[[-122   73   95  347  238  289  -77 -225 -225   -1 -331  103  134]
 [ 264  -37   22 -610 -347 -409  313  555  523  179  707  -12 -132]
 [   9    9   -6   78   40   38  -15  -36  -18   -8  -29    1   28]
 [-102  123   62  436  293  344 -141 -268 -266  -51 -412   89  132]
 [ -25   -8  -43  209   96   90  -83 -161 -124  -56 -121  -32   67]
 [-256  146   47  945  581  640 -359 -667 -606 -184 -890   79  251]
 [   3    9   11   32   22   22    3   -7   -4    7   -8   11   18]
 [ -27   38   11  209  124  137  -56 -125 -108  -21 -142   23   77]
 [  91   11   30 -137  -75  -79  114  166  159   83  214   31    1]
 [ 343  -89   14 -882 -521 -597  435  751  701  250  993  -26 -188]
 [  -2   29   31   56   48   54    3  -10  -12   13  -36   30   25]] | 25

[[37 44 73 56 44 34 68 43]
 [31 37 63 48 46 62 52 62]
 [11 38 50 66 43 38 44 49]
 [34 56 69 41 25 11 58 51]
 [36 43 83 26  6 30 23 55]
 [42 35 40 63 68 60 67 26]
 [71 45 82 32 36 38 60 43]
 [47 37 50 38 30 36 51 48]] | 48

[[10 35 61 17 61 72 64 74 66 20 51 36 19]
 [78 62 36  7 34 19 17 82 21 31 56  7 64]
 [40 36 39 26 56 55  9 46 49 28 52 39 85]
 [80 27 40 29 22 37 26 68 12 61 54 69  7]
 [11 33 25 29 37 40 62 17 80 53 28 57 63]
 [17 44 39 16 72 69 43 22 14  9 69 53 74]
 [53 44 19 24 31 80 20 43 10 35 35 75  8]
 [54 32 32 58 34 39 74 57 50 10 82 47  5]] | 5

[[5277 5096 4735 5160 3857 5176]
 [5064 5092 5467 4994 4369 4873]
 [5597 4825 5281 4769 3331 5039]
 [5448 4988 4752 5043 7798 5224]
 [5423 5176 5185 5152 5411 5105]
 [6174 4805 5273 5127 2477 5067]] | 5067

[[557 378 565 285 572 301 431 590 165 642]
 [280 317 469 320 324 494 537 495 686 339]
 [661 470 472 364 572 313 618 522 483 360]
 [426 432 513 263 375 423 559 490 752 451]
 [587 688 495 608 495 386 549 406 318 640]
 [545 496 402 242 466 445 549 631 614 678]
 [631 601 352 523 482 537 311 650 383 325]
 [460 602 354 713 455 504 632 469 293 507]
 [519 406 608 272 461 355 461 723 270 491]
 [460 435 177 572 508 594 438 484 421 405]
 [308 408 571 342 362 401 573 405 540 655]
 [517 323 354 209 523 473 368 695 420 536]] | 536

[[34 43 43 63 39 50 54]
 [26 31 43 75 34 38 55]
 [32 15 63 76 30 23 63]
 [23  5 59 49 34 52 64]
 [21 42 38 30 40 89 51]] | 51

[[7558 5066 4707 3993 4115 5328 5802 5147 6278]
 [3544 6241 7033 4705 3587 5959 6330 4085 5181]
 [8140 5866 5391 8269 4275 3667 3342 3644 5587]
 [3717 4556 6594 5144 4883 6440 5823 4191 5451]
 [3186 6145 3954 4615 5485 3264 4902 6756 5647]
 [4007 4329 5268 5161 6443 5926 5331 5480 5043]
 [5575 7119 5122 4844 6615 5749 5929 6083 3058]
 [3518 6103 4161 4690 5073 3357 4936 6158 5820]
 [2924 5931 7555 4683 3646 6393 6564 4095 5197]] | 5197

[[-24 -12   1 -32   9 -16 -14   6 -15 -20  17   3   2 -30 -24]
 [ 24   2  -6  28   8   2   3 -17  -1  -4   2 -37 -42 -34 -12]
 [  7   8  12  18  13 -13  23 -29 -11  -7   6   1 -24 -10 -20]
 [-13 -12 -24 -18 -12 -18 -24  16  -6 -34   5  39  21 -45 -23]
 [-20 -11  -1 -33   3 -24  -6  13 -17 -14  13  11   6 -28 -26]] | -26

[[6 3 6 8 1 8 0 4 2 7 0 6]
 [8 4 1 3 1 7 4 7 1 6 7 5]
 [4 6 7 4 8 8 3 3 6 4 1 2]
 [0 9 6 5 5 3 5 1 8 2 2 5]
 [8 6 6 4 3 8 3 7 6 0 8 5]
 [6 2 1 8 8 0 3 8 7 0 6 3]
 [6 8 5 7 1 6 8 3 5 9 8 1]
 [8 6 6 1 1 8 3 4 3 7 7 8]
 [4 1 1 4 8 4 8 7 7 3 4 3]] | 3
---
 10   12   19  -60
  9   35   14    2
out 35

 67  -15  -26   17  -16   -5  -13
 48   -2  -10    6    0    1    3
 64    6   -6    6   -8  -46  -51
out -2

  6  -29   21  -17  -67    5   -3
 -9   -5    1    4    1   -6    6
out -5

 48   58   30  -22
-19  -36  -60  -39
out -36

 63    0   16   36
-28   30  -65    2
out 30

-15   -6    6   14   21   -6    2
-24  -11    0   43  -60   -8    8
out -11

 15   31  -21   49  -41   -9   36
-53   23  -47   54  -22  -21   -2
-35   29  -42   59  -30  -22   12
out 23

 -1  -54   -6   -7  -21  -29
  7  -10   -6   -7    3    5
  7   12   -6   -7    3    5
out -10

-20  -57  -37    2
 55  -38  -47   65
out -38

-28    9   33  -33
-30  -54   44  -31
out -54
